What each symbol does to the nodes:
state | $ @ !
Z422 | Z756 Z121 Z26
Z950 | Z812 Z156 Z722
Z784 | Z891 Z330 Z570
Z269 | Z646 Z766 Z294
Z325 | Z813 Z319 Z71
Z653 | Z733 Z887 Z67
Z894 | Z244 Z453 Z326
Z67 | Z371 Z98 Z800
Z897 | Z820 Z184 Z13
Z244 | Z453 Z722 Z970
Z303 | Z172 Z712 Z330
Z442 | Z500 Z817 Z951
Z51 | Z360 Z67 Z500
Z817 | Z800 Z373 Z897
Z970 | Z289 Z653 Z51
Z30 | Z951 Z477 Z560
Z684 | Z559 Z570 Z121
Z952 | Z135 Z755 Z733
Z958 | Z154 Z325 Z156
Z453 | Z722 Z952 Z289
Z500 | Z817 Z800 Z477
Z22 | Z26 Z950 Z244
Z766 | Z829 Z303 Z784
Z813 | Z319 Z684 Z422
Z156 | Z942 Z71 Z135
Z53 | Z269 Z646 Z675
Z755 | Z22 Z26 Z894
Z890 | Z218 Z675 Z325
Z184 | Z745 Z442 Z880
Z733 | Z887 Z894 Z371
Z326 | Z970 Z289 Z796
Z477 | Z897 Z820 Z304
Z98 | Z326 Z970 Z402
Z620 | Z880 Z30 Z292
Z135 | Z755 Z22 Z887
Z796 | Z51 Z360 Z442
Z646 | Z766 Z829 Z367
Z304 | Z13 Z620 Z712
Z294 | Z367 Z784 Z684
Z829 | Z303 Z172 Z891
Z289 | Z653 Z733 Z360
Z812 | Z156 Z942 Z952
Z722 | Z952 Z135 Z653
Z402 | Z796 Z51 Z745
Z373 | Z402 Z796 Z184
Z319 | Z684 Z559 Z756
Z675 | Z294 Z367 Z319
Z745 | Z442 Z500 Z30
Z13 | Z620 Z880 Z811
Z916 | Z304 Z13 Z172
Z292 | Z884 Z560 Z766
Z800 | Z373 Z402 Z820
Z218 | Z675 Z294 Z813
Z756 | Z121 Z958 Z950
Z811 | Z292 Z884 Z646
Z570 | Z890 Z218 Z154
Z951 | Z477 Z897 Z916
Z121 | Z958 Z154 Z812
Z712 | Z811 Z292 Z269
Z820 | Z184 Z745 Z620
Z891 | Z330 Z53 Z890
Z880 | Z30 Z951 Z884
Z360 | Z67 Z371 Z817
Z26 | Z950 Z812 Z453
Z371 | Z98 Z326 Z373
Z172 | Z712 Z811 Z53
Z887 | Z894 Z244 Z98
Z154 | Z325 Z813 Z942
Z942 | Z71 Z422 Z755
Z559 | Z570 Z890 Z958
Z71 | Z422 Z756 Z22
Z560 | Z916 Z304 Z303
Z330 | Z53 Z269 Z218
Z884 | Z560 Z916 Z829
Z367 | Z784 Z891 Z559

In the rows, 495 stands for zero.

The rows follow the links: the fewer symbols apart two nodes are, the more alike their rows tend to be.

Each row is also shifted at random along 9 hidden directions that mean nothing.

Some nodes, each with a row of numbers:
Z950: [ 477  434  504  640  543  515  488  569  549  482  619  426  464  658  523  336  447  349  457  355  544  449  511  588  422  487  566  495  554  560  441  471  397  617  556  496  314  387  491  540  602  495  652  455  551  440  475  468  612  618  467  547  558  397  414  480  501]
Z942: [ 360  475  523  505  498  503  446  492  466  279  308  475  443  378  559  532  493  382  514  325  467  529  418  522  474  536  330  532  520  410  429  413  337  587  524  502  459  325  465  470  609  578  614  384  584  446  508  397  660  609  514  501  565  513  378  489  369]
Z371: [ 313  479  485  479  498  562  380  549  392  554  419  552  579  521  417  538  442  489  502  557  538  488  578  516  470  483  446  590  452  387  570  426  562  539  606  431  422  552  554  507  393  498  470  414  431  611  480  532  509  497  541  376  456  598  578  540  449]
Z646: [ 233  536  534  426  430  425  530  402  481  442  485  549  472  297  536  454  585  566  561  485  403  576  399  471  536  444  433  419  504  440  560  546  494  418  380  539  659  505  416  397  511  614  423  526  435  463  524  487  511  411  589  508  511  576  469  445  495]
Z319: [ 459  507  513  504  413  457  454  486  526  585  314  590  463  359  532  459  566  493  584  473  532  469  450  484  474  537  267  451  521  213  557  589  479  515  456  469  424  385  351  382  593  579  526  435  297  469  526  586  554  539  641  510  572  446  429  551  549]
Z184: [ 547  515  474  388  488  485  470  489  412  443  282  493  562  411  443  538  472  584  493  578  483  607  473  495  552  501  251  574  480  330  444  434  496  420  479  440  419  522  605  464  385  443  404  493  501  566  550  513  471  427  494  418  437  613  605  494  447]
Z884: [ 467  529  508  352  504  431  581  469  448  509  425  460  442  536  533  365  520  589  466  536  461  568  389  390  522  416  268  511  487  501  466  467  429  343  381  527  271  563  519  474  477  395  432  580  470  459  556  487  411  399  320  499  495  545  500  402  531]
Z402: [ 377  450  483  572  563  506  513  557  521  502  495  355  590  602  429  539  392  488  416  499  553  556  533  661  464  578  538  543  593  539  336  460  461  523  531  417  407  449  662  532  418  391  536  536  462  510  535  594  514  513  471  493  471  442  586  488  586]
Z755: [ 779  464  471  473  511  569  412  551  464  642  596  486  423  541  509  573  468  412  453  476  534  359  544  351  404  580  347  595  490  423  511  415  532  541  612  535  376  520  452  490  558  420  554  410  490  539  410  413  431  581  408  478  497  431  430  495  540]
Z570: [ 554  516  509  468  398  468  438  452  465  614  612  652  436  394  536  328  599  501  588  482  451  448  477  395  478  394  426  433  468  349  715  562  567  479  462  556  522  548  309  396  563  649  452  441  388  510  458  468  516  464  634  478  525  559  430  482  492]
Z880: [ 569  516  486  368  484  443  514  445  437  382  292  478  514  473  486  580  498  582  482  545  440  613  430  465  563  524  288  534  517  390  408  444  449  377  424  478  340  515  579  517  414  425  405  526  579  514  572  485  439  406  464  472  447  598  567  439  426]
Z218: [ 309  531  534  413  472  486  539  417  476  455  598  531  387  327  585  636  571  501  525  423  408  463  398  382  448  489  597  439  494  681  593  479  476  467  447  617  799  536  368  434  581  611  492  492  372  429  464  445  483  475  451  534  533  506  362  426  539]
Z442: [ 283  490  497  424  509  506  465  464  448  395  451  460  522  590  455  715  460  524  448  563  446  530  535  441  563  584  495  561  487  505  393  421  533  434  533  491  416  570  599  620  389  379  434  509  755  560  484  403  370  445  450  466  418  575  573  465  369]
Z796: [ 258  499  493  387  511  562  404  533  312  600  496  528  582  330  425  504  447  543  493  541  494  549  502  502  413  425  355  617  473  435  630  361  552  497  579  472  614  605  578  362  371  568  423  419  195  619  487  556  535  435  505  335  447  672  583  466  565]
Z156: [ 394  507  510  550  542  547  539  600  542  542  374  456  458  411  526  297  464  441  499  463  611  418  474  486  472  438  365  519  384  504  478  515  420  583  527  474  524  388  459  400  611  467  626  473  387  431  480  507  589  630  346  504  599  364  403  608  564]
Z952: [ 589  426  471  668  483  546  382  515  560  556  636  511  551  623  448  734  457  380  493  443  540  404  633  625  415  664  782  478  616  486  499  520  567  649  630  455  541  438  480  591  496  554  570  418  482  538  440  565  530  588  712  514  477  415  503  541  518]
Z135: [ 394  449  503  505  537  540  429  551  430  473  435  435  486  452  514  590  439  395  462  363  520  490  461  538  361  571  366  586  574  472  459  366  384  597  589  493  433  401  516  451  559  535  614  384  326  489  494  511  608  595  466  467  539  487  424  459  547]
Z422: [ 440  496  514  506  488  514  458  521  484  444  411  542  427  427  551  378  518  417  535  415  506  447  468  440  492  448  356  512  431  409  534  480  434  555  523  516  448  418  408  455  608  546  576  416  555  467  471  405  590  585  471  494  566  488  393  534  408]
Z817: [ 401  512  482  453  540  527  499  508  432  395  334  460  585  438  435  598  434  548  475  551  502  567  503  565  527  486  522  554  451  562  453  429  486  491  519  438  608  512  635  506  378  471  453  502  475  542  538  538  518  460  451  427  452  580  591  520  456]
Z477: [ 273  492  500  490  502  472  517  482  472  537  592  476  575  549  439  499  477  562  475  558  477  568  517  574  499  468  616  482  542  570  504  503  543  443  470  472  525  577  579  512  380  487  420  565  426  533  522  577  456  401  539  469  444  560  601  450  555]
Z675: [ 533  529  516  457  466  457  547  464  503  526  527  549  420  410  564  362  568  516  541  458  468  483  411  433  480  401  470  433  473  540  592  543  461  462  411  555  560  504  376  411  584  578  494  510  363  426  504  501  523  475  467  527  549  487  404  466  549]
Z289: [ 722  492  458  545  581  560  490  581  457  342  251  446  580  468  456  458  395  452  475  467  576  535  513  636  497  445  518  578  416  569  435  404  399  606  567  404  539  402  632  509  459  497  568  443  483  500  538  529  657  576  411  434  502  518  534  587  420]
Z325: [ 446  534  513  529  465  504  524  486  573  460  413  529  443  304  550  440  550  476  553  477  508  435  479  435  556  492  438  441  392  428  501  582  501  536  474  514  701  408  376  417  614  542  543  479  561  441  457  430  534  572  513  540  567  406  397  603  460]
Z887: [ 444  516  482  504  593  602  501  590  445  392  261  457  536  399  477  515  406  459  483  487  586  466  504  545  480  442  527  590  348  647  483  400  429  604  588  441  674  447  586  477  487  488  578  441  410  492  494  516  615  592  327  427  525  493  488  610  459]
Z958: [ 248  500  528  528  474  527  476  504  525  578  612  562  418  492  545  452  537  436  531  460  510  376  515  412  454  469  580  459  442  549  608  538  527  548  528  551  568  506  356  477  597  550  555  460  453  469  426  458  495  554  482  520  558  439  383  523  509]
Z811: [ 538  534  499  468  468  424  589  474  581  558  431  503  482  574  492  373  537  600  504  609  518  510  481  445  601  461  434  426  454  447  448  620  529  376  377  479  355  528  487  522  477  378  429  617  579  459  542  533  376  429  450  550  496  439  540  519  520]

Start here and follow the symbols in turn, left to right. Where do you end up?
Answers are names.
[ 531  471  479  511  510  570  411  559  469  594  440  492  496  484  476  596  449  434  483  483  568  408  549  471  422  578  378  580  488  392  499  444  513  574  611  472  443  462  490  474  521  464  560  404  402  539  452  512  504  591  480  453  510  443  471  545  539]
$ ! @ $ $ => Z453
[ 515  502  488  421  480  468  514  450  479  617  575  499  511  602  463  681  504  589  462  594  468  501  504  458  476  556  574  483  569  558  516  508  572  389  452  509  445  627  524  545  395  427  393  565  374  527  520  593  334  378  493  494  427  519  569  426  606]
@ ! ! @ ! @ ! => Z784
[ 174  487  551  441  456  421  509  412  447  394  607  530  392  503  590  429  575  463  516  353  371  552  370  449  450  433  487  438  587  551  562  457  391  449  415  595  405  495  393  491  581  620  507  481  499  427  514  425  546  445  520  538  542  582  387  335  446]
$ @ ! ! $ @ @ => Z890
[ 550  493  499  489  495  541  444  538  496  498  402  513  425  476  533  489  489  417  501  464  533  398  507  383  488  525  316  554  419  388  486  464  473  557  567  510  401  440  432  490  589  461  579  412  593  495  446  392  505  609  421  494  541  439  408  554  425]
! $ $ ! $ $ $ => Z722
[ 300  446  493  571  521  563  394  548  450  457  560  521  534  668  455  480  431  394  479  468  519  449  606  542  475  473  633  550  462  525  530  421  516  599  633  463  377  509  539  611  463  507  549  416  661  561  441  430  550  560  523  444  476  552  522  519  352]
@ @ ! $ $ ! => Z371
[ 526  441  480  436  518  469  443  470  394  420  507  397  551  545  455  700  435  491  420  439  428  627  457  574  421  614  394  587  689  449  381  345  429  462  519  477  336  498  646  525  397  472  464  471  453  546  546  523  496  438  540  457  424  602  572  349  521]
! ! @ $ $ ! ! => Z303
[ 591  496  513  500  447  480  476  474  523  498  595  532  404  397  565  356  560  446  532  429  456  462  459  399  503  469  366  463  475  393  537  526  490  508  478  564  510  454  365  428  619  552  526  462  596  463  448  368  523  538  528  533  542  470  392  485  452]
! $ $ $ @ => Z325
[ 242  521  531  346  480  423  544  393  432  330  405  479  439  474  543  637  540  559  486  472  376  600  379  422  529  517  402  492  547  543  445  430  418  364  397  556  430  531  512  534  466  482  425  534  579  462  551  441  430  395  436  513  480  607  480  364  426]
@ $ @ $ @ => Z30
[ 458  464  497  500  505  559  412  524  451  559  493  488  475  423  507  721  465  416  488  414  522  419  494  482  356  618  461  562  559  479  530  416  478  592  601  512  565  452  458  447  544  543  578  383  274  509  458  534  537  584  510  465  517  461  418  492  589]
! ! ! @ ! @ => Z402
[ 200  474  501  498  565  565  471  569  426  419  485  416  536  458  465  414  410  444  450  467  514  533  515  527  494  455  412  603  433  525  430  377  455  553  584  469  515  479  614  479  463  463  549  455  590  534  467  409  562  545  387  430  496  545  521  509  434]
@ $ ! $ @ $ => Z970
[ 312  517  501  518  507  438  589  491  567  408  355  399  585  431  455  381  476  585  485  566  509  632  477  611  624  501  403  464  493  414  319  572  473  431  398  417  513  429  619  467  429  409  454  609  622  472  566  537  492  449  512  520  484  471  602  538  495]
! $ ! @ $ @ => Z560
[ 668  433  466  537  549  480  503  544  474  490  698  284  574  441  447  376  412  476  392  426  469  654  474  624  452  559  286  576  666  391  287  390  441  491  513  475  429  445  681  395  445  434  505  521  526  530  512  459  537  479  509  486  448  502  581  383  607]
$ $ @ $ ! ! $ @ => Z442
[ 819  448  449  632  522  555  443  571  548  569  538  427  575  475  442  556  424  426  470  473  579  463  584  630  442  613  518  532  563  409  412  498  522  619  596  425  563  400  560  462  492  483  565  452  427  528  472  562  557  593  593  492  482  394  532  573  585]
$ $ $ ! @ => Z887
[ 460  495  499  482  530  563  460  592  457  627  287  520  457  522  512  526  453  449  499  482  623  374  490  456  381  502  371  573  440  490  558  452  435  577  575  460  362  446  451  462  562  464  606  410  189  478  503  610  546  603  358  456  570  414  418  571  604]
@ ! $ ! $ $ @ => Z722
[ 458  442  506  592  461  509  420  530  540  670  793  525  427  626  522  380  516  384  492  431  510  378  565  434  418  519  512  478  549  413  561  528  551  558  570  546  340  499  375  506  598  512  569  441  547  505  401  421  478  568  568  530  530  415  417  477  530]
@ ! $ $ ! @ @ => Z950
